Here is a tiny trained network, its code and every weight. The questions are about switching its units off for an input and a class, where a switched-off unit gives its printed mean instead of its output.

import numpy as np


def w(rows, s, z=0):
    codes = np.array(rows[::2]) - 128.0
    scale = np.full(codes.shape[1], s)
    scale[-1] = z or s
    return codes * scale


def f(y):
    return np.maximum(y, 0)


def log_softmax(a):
    a = a - a.max(-1, keepdims=True)
    return a - np.log(np.exp(a).sum(-1, keepdims=True))


def net(x, mask):
    res = np.array(x, float).reshape(1, 5) / 4 @ E
    y = f(res @ A[0][:, :-1].T + A[0][:, -1])
    res = res + np.where(mask, y, B[0][:, -1]) @ B[0][:, :-1]
    return log_softmax(res[-1] @ U[:, :-1].T + U[:, -1])


A, B = {}, {}
E = w([
[127,127,127,129,130],'x0',
[255,150,130,154,96],'x1',
[99,150,237,204,90],'x2',
[102,238,87,145,100],'x3',
[140,169,186,17,115],'x4',
],0.0052)
A[0] = w([
[132,126,105,112,137,104],'n1',
[1,105,133,99,136,114],'n2',
[149,75,156,117,139,102],'n3',
[112,138,206,167,120,78],'n4',
[118,129,142,138,129,254],'n5',
[100,130,197,176,130,108],'n6',
[65,127,132,120,155,85],'n7',
[130,117,89,109,129,97],'n8',
[102,77,55,231,143,97],'n9',
[131,111,88,111,124,105],'n10',
[113,152,190,158,134,103],'n11',
[135,80,159,107,136,106],'n12',
[135,127,91,101,148,93],'n13',
[107,143,162,54,119,108],'n14',
[140,21,163,135,152,121],'n15',
[137,108,54,80,154,118],'n16',
[119,138,155,59,128,102],'n17',
[233,144,144,150,113,113],'n18',
[90,235,82,151,123,135],'n19',
[139,125,80,100,145,89],'n20',
[152,157,177,65,129,88],'n21',
],0.014,0.0081)
B[0] = w([
[125,122,129,140,96,138],'n1',
[233,147,48,156,155,203],'n2',
[95,197,102,120,112,155],'n3',
[136,119,123,130,19,166],'n4',
[125,19,137,24,186,255],'n5',
[125,96,136,121,46,179],'n6',
[183,172,85,152,117,151],'n7',
[132,122,135,130,80,145],'n8',
[182,185,254,125,151,209],'n9',
[137,122,133,123,82,148],'n10',
[135,105,124,129,56,164],'n11',
[92,188,116,109,126,154],'n12',
[124,118,129,141,71,147],'n13',
[155,150,202,123,147,169],'n14',
[54,208,91,74,133,197],'n15',
[138,75,134,103,42,189],'n16',
[130,143,199,126,136,161],'n17',
[228,165,57,120,149,186],'n18',
[47,213,100,57,131,205],'n19',
[127,121,125,138,58,152],'n20',
[155,200,184,148,132,161],'n21',
],0.029,0.0081)
U = w([
[133,85,137,135,18,103],'0',
[159,168,234,152,147,131],'1',
[214,152,42,163,147,77],'2',
[41,186,88,101,126,84],'3',
[128,93,131,101,135,254],'4',
[77,36,128,143,178,146],'5',
[87,72,132,228,150,95],'6',
[109,85,135,254,139,101],'7',
],0.008,0.0089)

Each question gives the input, the list of numbers given to net, and the class t.
The units are the neurons (one row each of A and B). Each row of codes is followed by its name. A weight is (code - 128) times the scale printed after its matrix; where a second scale follows, it is the last column's (A, B and U).
mask holds one flag per neuron, in row order. A switched-off neuron (its flag False) gives its mean, the last column of its row in B, instead of its output. The means were averaged over made-up inputs and are rounded, as every weight is.
A unit's drop is (log p(t) with every unit on - log p(t) with that unit switched off) / (log p(t) with every unit on - log p(t) with every unit switched off).
The circuit of an input: a set's keep is (log p(t) with only the set's units on - log p(t) with every unit switched off) / (log p(t) with every unit on - log p(t) with every unit switched off). Starting from the 12 units with the biggest drops (on a tie, the unit counted first), units are removed one at a time, each time the one whose removal leaves the highest keep (on an exact tie, the one counted first), for as long as the keep stays at least 0.8.
circuit, biggest first: the units of the circuit, biggest drop first
k most important neurons: the k neurons with the biggest drops, biggest first
drop of u: that unit's drop, to one decimal
input [6,0,4,0,7], class 1: circuit, biggest first => (n21)
input [-7,8,4,8,1], class 2: 2 most important neurons => (n18, n15)
input [2,-7,8,1,-2], class 0: 4 most important neurons => (n6, n4, n11, n18)
input [-1,6,5,-8,-7], class 3: 2 most important neurons => (n15, n3)
input [-1,-2,-8,8,5], class 0: 4 most important neurons => (n16, n15, n20, n13)
input [-1,-5,-4,-7,2], class 3: 2 most important neurons => (n15, n12)
input [1,1,-4,5,2], class 3: 2 most important neurons => (n19, n9)
input [4,-5,-2,-1,-6], class 1: 2 most important neurons => (n9, n18)
input [-6,6,-2,1,6], class 1: 3 most important neurons => (n2, n21, n17)
input [-3,0,-1,-1,6], class 1: circuit, biggest first => (n21, n14)
input [4,-4,-1,6,-2], class 3: 2 most important neurons => (n19, n18)
input [-3,3,8,-6,7], class 0: 2 most important neurons => (n4, n9)
input [-3,6,-3,2,4], class 2: 2 most important neurons => (n18, n9)
input [5,2,4,-6,-4], class 3: circuit, biggest first => (n15)
input [7,-1,2,8,2], class 3: drop of n19 => 1.3
input [-3,-5,4,4,8], class 1: drop of n14 => 0.6
input [-6,-6,6,-1,6], class 0: drop of n11 => 0.7
